Here is a tiny trained network, its code and every weight. The questions are about switching its units off for an input and a target symbol, where a switched-off unit gives its printed mean instead of its output.

import numpy as np


def w(rows, s, z=0):
    codes = np.array(rows[::2]) - 128.0
    scale = np.full(codes.shape[1], s)
    scale[-1] = z or s
    return codes * scale


def norm(h):
    return h / np.sqrt((h * h).mean(-1, keepdims=True) + 1e-5)


def f(y):
    return np.maximum(y, 0)


def softmax(a):
    e = np.exp(a - a.max(-1, keepdims=True))
    return e / e.sum(-1, keepdims=True)


def log_softmax(a):
    a = a - a.max(-1, keepdims=True)
    return a - np.log(np.exp(a).sum(-1, keepdims=True))


def net(x, mask):
    ids = ['αβγδεηθλξπσφψω'.index(c) for c in x.split()]
    T = len(ids)
    res = E[ids] + P[:T]
    r = norm(res)
    for j in range(3):
        rows = slice(3 * j, 3 * j + 3)
        q, k, v = (r @ M[0][rows].T for M in (Q, K, V))
        z = softmax(np.where(np.tri(T) > 0, q @ k.T / 3**0.5, -1e9)) @ v
        o = O[0][rows]
        res = res + np.where(mask[j], z, o[:, -1]) @ o[:, :-1]
    y = f(norm(res) @ A[0][:, :-1].T + A[0][:, -1])
    res = res + np.where(mask[3:7], y, B[0][:, -1]) @ B[0][:, :-1]
    return log_softmax(norm(res)[-1] @ U[:, :-1].T + U[:, -1])


Q, K, V, O, A, B = {}, {}, {}, {}, {}, {}
E = w([
[56,219,137,102,107],'α',
[83,254,173,159,92],'β',
[35,167,109,165,146],'γ',
[100,170,187,64,160],'δ',
[161,156,161,82,142],'ε',
[59,134,92,146,162],'η',
[85,222,83,142,59],'θ',
[125,177,195,78,215],'λ',
[146,173,71,166,107],'ξ',
[111,193,158,128,71],'π',
[133,146,167,146,121],'σ',
[92,120,101,104,192],'φ',
[91,135,162,107,128],'ψ',
[198,144,148,149,141],'ω',
],0.0083)
P = w([
[122,104,152,124,125],'0',
[90,137,208,235,143],'1',
[189,242,21,128,169],'2',
[133,83,127,110,103],'3',
[114,95,196,183,138],'4',
[144,248,27,71,101],'5',
[137,79,125,113,106],'6',
],0.014)
Q[0] = w([
[168,134,192,183,122],'head 0',
[182,254,66,19,127],'head 0',
[93,164,95,123,112],'head 0',
[59,169,152,234,72],'head 1',
[62,106,200,170,167],'head 1',
[97,199,110,109,134],'head 1',
[64,71,255,135,101],'head 2',
[130,92,86,97,118],'head 2',
[231,175,108,99,139],'head 2',
],0.0094)
K[0] = w([
[143,117,170,111,36],'head 0',
[171,250,171,147,212],'head 0',
[103,169,92,173,144],'head 0',
[164,136,104,102,115],'head 1',
[163,127,79,130,97],'head 1',
[120,168,112,135,149],'head 1',
[126,110,70,34,79],'head 2',
[172,119,129,140,132],'head 2',
[159,110,149,177,129],'head 2',
],0.013)
V[0] = w([
[77,129,217,188,108],'head 0',
[109,254,121,73,126],'head 0',
[37,103,39,166,168],'head 0',
[187,212,121,182,213],'head 1',
[133,169,157,137,106],'head 1',
[80,180,142,173,193],'head 1',
[132,45,141,76,83],'head 2',
[140,134,157,181,167],'head 2',
[141,179,123,44,163],'head 2',
],0.0096)
O[0] = w([
[220,43,179,76,112,141],'head 0',
[37,129,100,1,134,251],'head 0',
[107,143,230,146,113,137],'head 0',
[193,102,164,99,165,165],'head 1',
[142,103,149,140,92,200],'head 1',
[174,69,96,158,157,254],'head 1',
[109,89,91,157,57,92],'head 2',
[163,144,120,163,154,167],'head 2',
[110,28,176,76,180,80],'head 2',
],0.008,0.0045)
A[0] = w([
[192,242,129,148,173,255],'neuron 0',
[157,136,145,80,159,115],'neuron 1',
[167,185,127,2,83,141],'neuron 2',
[110,63,162,172,142,132],'neuron 3',
],0.009,0.0047)
B[0] = w([
[84,238,50,44,159,254],'neuron 0',
[138,156,120,126,194,152],'neuron 1',
[143,254,145,212,92,233],'neuron 2',
[106,133,48,97,149,206],'neuron 3',
],0.0099,0.0065)
U = w([
[66,80,148,19,134,55],'α',
[171,115,151,52,196,124],'β',
[193,179,231,116,136,105],'γ',
[141,78,87,60,96,179],'δ',
[45,83,47,164,146,44],'ε',
[158,145,188,162,46,174],'η',
[2,121,190,81,106,81],'θ',
[146,79,207,117,130,229],'λ',
[85,196,116,141,92,226],'ξ',
[106,54,94,122,67,111],'π',
[229,145,76,180,169,2],'σ',
[79,139,159,240,139,54],'φ',
[195,97,107,193,79,140],'ψ',
[128,201,64,95,185,134],'ω',
],0.014,0.0037)

Each question gives the input, a string of symbols that net reads in full, and the target symbol t.
The units are the heads (3 rows each of Q, K, V and O) and the neurons (one row each of A and B). Each row of codes is followed by its name. A weight is (code - 128) times the scale printed after its matrix; where a second scale follows, it is the last column's (O, A, B and U).
mask holds one flag per unit, heads first, then neurons. A switched-off unit (its flag False) gives its mean, the last column of its rows in O or B, instead of its output. The means were averaged over made-up inputs and are rounded, as every weight is.
A unit's drop is (log p(t) with every unit on - log p(t) with that unit switched off) / (log p(t) with every unit on - log p(t) with every unit switched off).
The circuit of an input: a set's keep is (log p(t) with only the set's units on - log p(t) with every unit switched off) / (log p(t) with every unit on - log p(t) with every unit switched off). Starting from all 7 units, units are removed one at a time, each time the one whose removal leaves the highest keep (on an exact tie, the one counted first), for as long as the keep stays at least 0.8.
units of the circuit, in order: the units of the circuit, biggest drop first
unit that matters most: the unit with the biggest drop
k most important neurons: the k neurons with the biggest drops, biggest first
which heads matter: for each layer, one digit per head in row order, 1 if its drop is at least 0.15 and else 0, layers parted by /
input φ η γ θ φ, target θ: which heads matter	010
input π θ λ θ ε φ α, target θ: 2 most important neurons	neuron 0; neuron 3
input ψ π θ α λ, target α: units of the circuit, in order	head 2; neuron 2
input λ θ σ ψ, target π: units of the circuit, in order	head 2; neuron 2; head 0
input ε σ γ ε α, target ε: units of the circuit, in order	head 2; head 0
input ξ θ θ φ α φ ε, target δ: which heads matter	011
input ε θ φ π β, target π: which heads matter	101
input β ε δ σ ε σ σ, target ψ: units of the circuit, in order	head 0
input θ θ α η, target φ: which heads matter	100
input η π φ γ θ, target γ: which heads matter	110
input β σ φ γ, target λ: which heads matter	100
input λ ε σ ε ψ, target ε: which heads matter	101
input α θ θ ε γ, target ε: which heads matter	101
input σ ξ γ θ θ, target θ: units of the circuit, in order	neuron 2; head 2; neuron 0
input δ δ α δ γ σ η, target φ: unit that matters most	head 0
input θ ε ω ξ λ, target ξ: which heads matter	111
input γ γ η π, target η: units of the circuit, in order	neuron 0; head 0
input ω ψ λ θ π, target θ: which heads matter	000
input λ β φ θ σ, target θ: units of the circuit, in order	neuron 2; head 2
input σ η α ε θ, target ε: 3 most important neurons	neuron 2; neuron 3; neuron 0
input γ ω σ σ β, target σ: units of the circuit, in order	head 0
input φ θ ξ ψ ε, target ψ: units of the circuit, in order	head 0; head 2
